Below are the code and all the weights of a small trained network. Each question names an input and a target symbol and asks about switching units off, where a switched-off unit gives its printed mean instead of its output.

import numpy as np


def w(rows, s, z=0):
    codes = np.array(rows[::2]) - 128.0
    scale = np.full(codes.shape[1], s)
    scale[-1] = z or s
    return codes * scale


def softmax(a):
    e = np.exp(a - a.max(-1, keepdims=True))
    return e / e.sum(-1, keepdims=True)


def log_softmax(a):
    a = a - a.max(-1, keepdims=True)
    return a - np.log(np.exp(a).sum(-1, keepdims=True))


def net(x, mask):
    ids = ['ΓΔΛΦαβεηθμξπστψω'.index(c) for c in x.split()]
    T = len(ids)
    res = E[ids] + P[:T]
    u = 0
    for l in range(2):
        r = res
        for j in range(3):
            rows = slice(3 * j, 3 * j + 3)
            q, k, v = (r @ M[l][rows].T for M in (Q, K, V))
            z = softmax(np.where(np.tri(T) > 0, q @ k.T / 3**0.5, -1e9)) @ v
            o = O[l][rows]
            res = res + np.where(mask[u + j], z, o[:, -1]) @ o[:, :-1]
        u += 3
    return log_softmax(res[-1] @ U[:, :-1].T + U[:, -1])


Q, K, V, O = {}, {}, {}, {}
E = w([
[180,205,90],'Γ',
[172,167,242],'Δ',
[64,81,106],'Λ',
[76,91,51],'Φ',
[55,62,116],'α',
[125,124,115],'β',
[119,127,136],'ε',
[126,157,105],'η',
[78,121,137],'θ',
[142,193,175],'μ',
[112,123,129],'ξ',
[125,129,124],'π',
[67,91,118],'σ',
[129,177,133],'τ',
[65,94,193],'ψ',
[108,208,2],'ω',
],0.011)
P = w([
[5,120,110],'0',
[175,89,129],'1',
[82,166,116],'2',
[192,93,132],'3',
[88,189,118],'4',
[213,106,124],'5',
[82,216,126],'6',
[229,121,111],'7',
[83,243,144],'8',
[239,127,106],'9',
],0.014)
Q[0] = w([
[194,28,175],'0.h0',
[80,64,148],'0.h0',
[84,182,167],'0.h0',
[188,5,126],'0.h1',
[47,203,154],'0.h1',
[180,166,76],'0.h1',
[77,137,208],'0.h2',
[91,79,65],'0.h2',
[240,154,147],'0.h2',
],0.011)
K[0] = w([
[182,187,58],'0.h0',
[87,225,76],'0.h0',
[83,136,184],'0.h0',
[224,172,249],'0.h1',
[78,70,123],'0.h1',
[208,190,48],'0.h1',
[146,142,219],'0.h2',
[56,120,118],'0.h2',
[161,227,107],'0.h2',
],0.011)
V[0] = w([
[213,164,69],'0.h0',
[144,158,85],'0.h0',
[188,35,120],'0.h0',
[143,223,249],'0.h1',
[98,92,130],'0.h1',
[129,21,118],'0.h1',
[140,64,67],'0.h2',
[82,40,125],'0.h2',
[162,82,126],'0.h2',
],0.012)
O[0] = w([
[132,167,104,5],'0.h0',
[216,174,92,116],'0.h0',
[130,145,226,54],'0.h0',
[114,2,114,3],'0.h1',
[78,170,94,179],'0.h1',
[116,174,106,134],'0.h1',
[191,209,160,128],'0.h2',
[119,147,232,165],'0.h2',
[214,150,121,56],'0.h2',
],0.0089,0.0039)
Q[1] = w([
[68,151,84],'1.h0',
[142,148,148],'1.h0',
[197,142,103],'1.h0',
[131,116,140],'1.h1',
[91,150,134],'1.h1',
[87,127,71],'1.h1',
[7,145,171],'1.h2',
[172,123,200],'1.h2',
[198,87,91],'1.h2',
],0.017)
K[1] = w([
[34,138,128],'1.h0',
[93,56,159],'1.h0',
[191,160,159],'1.h0',
[125,107,130],'1.h1',
[91,168,172],'1.h1',
[10,119,137],'1.h1',
[61,193,26],'1.h2',
[159,106,114],'1.h2',
[129,93,216],'1.h2',
],0.013)
V[1] = w([
[226,55,231],'1.h0',
[178,178,8],'1.h0',
[120,18,33],'1.h0',
[1,199,33],'1.h1',
[199,60,126],'1.h1',
[178,125,54],'1.h1',
[201,103,171],'1.h2',
[181,146,77],'1.h2',
[88,191,37],'1.h2',
],0.0094)
O[1] = w([
[111,107,56,11],'1.h0',
[253,136,160,92],'1.h0',
[116,80,211,86],'1.h0',
[173,141,80,252],'1.h1',
[79,119,185,47],'1.h1',
[157,102,173,74],'1.h1',
[116,111,55,65],'1.h2',
[109,89,126,97],'1.h2',
[64,123,202,183],'1.h2',
],0.011,0.012)
U = w([
[211,84,166,217],'Γ',
[154,23,162,253],'Δ',
[201,139,204,8],'Λ',
[168,136,148,141],'Φ',
[129,129,126,110],'α',
[132,145,42,25],'β',
[147,145,80,51],'ε',
[179,112,110,226],'η',
[137,121,129,126],'θ',
[168,78,157,235],'μ',
[142,138,89,67],'ξ',
[77,99,45,16],'π',
[142,126,128,117],'σ',
[174,106,119,254],'τ',
[84,80,169,93],'ψ',
[254,176,69,34],'ω',
],0.0079,0.0097)

Each question gives the input, a string of symbols that net reads in full, and the target symbol t.
The units are the heads (3 rows each of Q, K, V and O). Each row of codes is followed by its name. A weight is (code - 128) times the scale printed after its matrix; where a second scale follows, it is the last column's (O and U).
mask holds one flag per head, layer by layer. A switched-off head (its flag False) gives its mean, the last column of its rows in O, instead of its output. The means were averaged over made-up inputs and are rounded, as every weight is.
A unit's drop is (log p(t) with every unit on - log p(t) with that unit switched off) / (log p(t) with every unit on - log p(t) with every unit switched off).
The circuit of an input: a set's keep is (log p(t) with only the set's units on - log p(t) with every unit switched off) / (log p(t) with every unit on - log p(t) with every unit switched off). Starting from all 6 units, units are removed one at a time, each time the one whose removal leaves the highest keep (on an exact tie, the one counted first), for as long as the keep stays at least 0.8.
circuit, biggest first: the units of the circuit, biggest drop first
most important unit: the unit with the biggest drop
which heads matter: for each layer, one digit per head in row order, 1 if its drop is at least 0.15 and else 0, layers parted by /
input ψ τ τ Φ θ η ε, target π: circuit, biggest first : (0.h2; 1.h0)
input Δ μ Δ π, target Δ: circuit, biggest first : (0.h1; 1.h0)
input ω ω Δ π α, target Λ: circuit, biggest first : (1.h0; 1.h2)
input Φ ω τ, target ω: circuit, biggest first : (0.h1; 1.h1)
input Φ Φ α Δ η Δ β ψ, target Δ: circuit, biggest first : (0.h1)
input μ ψ ω θ θ, target Δ: which heads matter : 110 / 100
input ω ξ ε Δ ω, target Λ: circuit, biggest first : (0.h0; 1.h0)
input Φ ω β β β β π Λ ω Λ, target ω: circuit, biggest first : (0.h2; 1.h0; 0.h1)
input Δ Δ ψ α τ, target ψ: which heads matter : 010 / 100
input μ ω α β Φ ψ Λ ω Δ α, target Δ: which heads matter : 010 / 010
input ψ ω Φ π, target ω: circuit, biggest first : (1.h0; 0.h0)
input Φ ξ ξ μ Φ α β ψ Δ ψ, target Δ: which heads matter : 010 / 010
input Δ Φ ω ε, target ω: circuit, biggest first : (0.h0; 1.h0)
input ω μ α ω Δ Δ Φ β, target Δ: circuit, biggest first : (0.h1; 1.h1)
input Φ Λ Δ α Φ σ, target Δ: circuit, biggest first : (0.h1)
input Δ ψ Φ Δ Λ, target ψ: circuit, biggest first : (1.h0; 0.h1; 0.h2; 0.h0)
input Φ ξ σ Λ Λ β ω Δ σ, target ω: circuit, biggest first : (0.h1; 1.h1)
input Δ ξ α η ξ Φ ψ, target ψ: which heads matter : 111 / 100
input α Φ ξ ξ Φ η ξ α Φ, target β: which heads matter : 111 / 110
input α ξ Φ π Φ π Δ Φ η, target β: most important unit : 0.h2
input Γ ψ μ ω α ω, target ω: which heads matter : 001 / 101
input ψ α β, target π: which heads matter : 101 / 110
input Φ ω Δ, target ω: which heads matter : 011 / 110
input α Φ Γ Φ ω η Δ ω Γ, target β: which heads matter : 011 / 110
input θ α ω π, target ω: which heads matter : 101 / 000
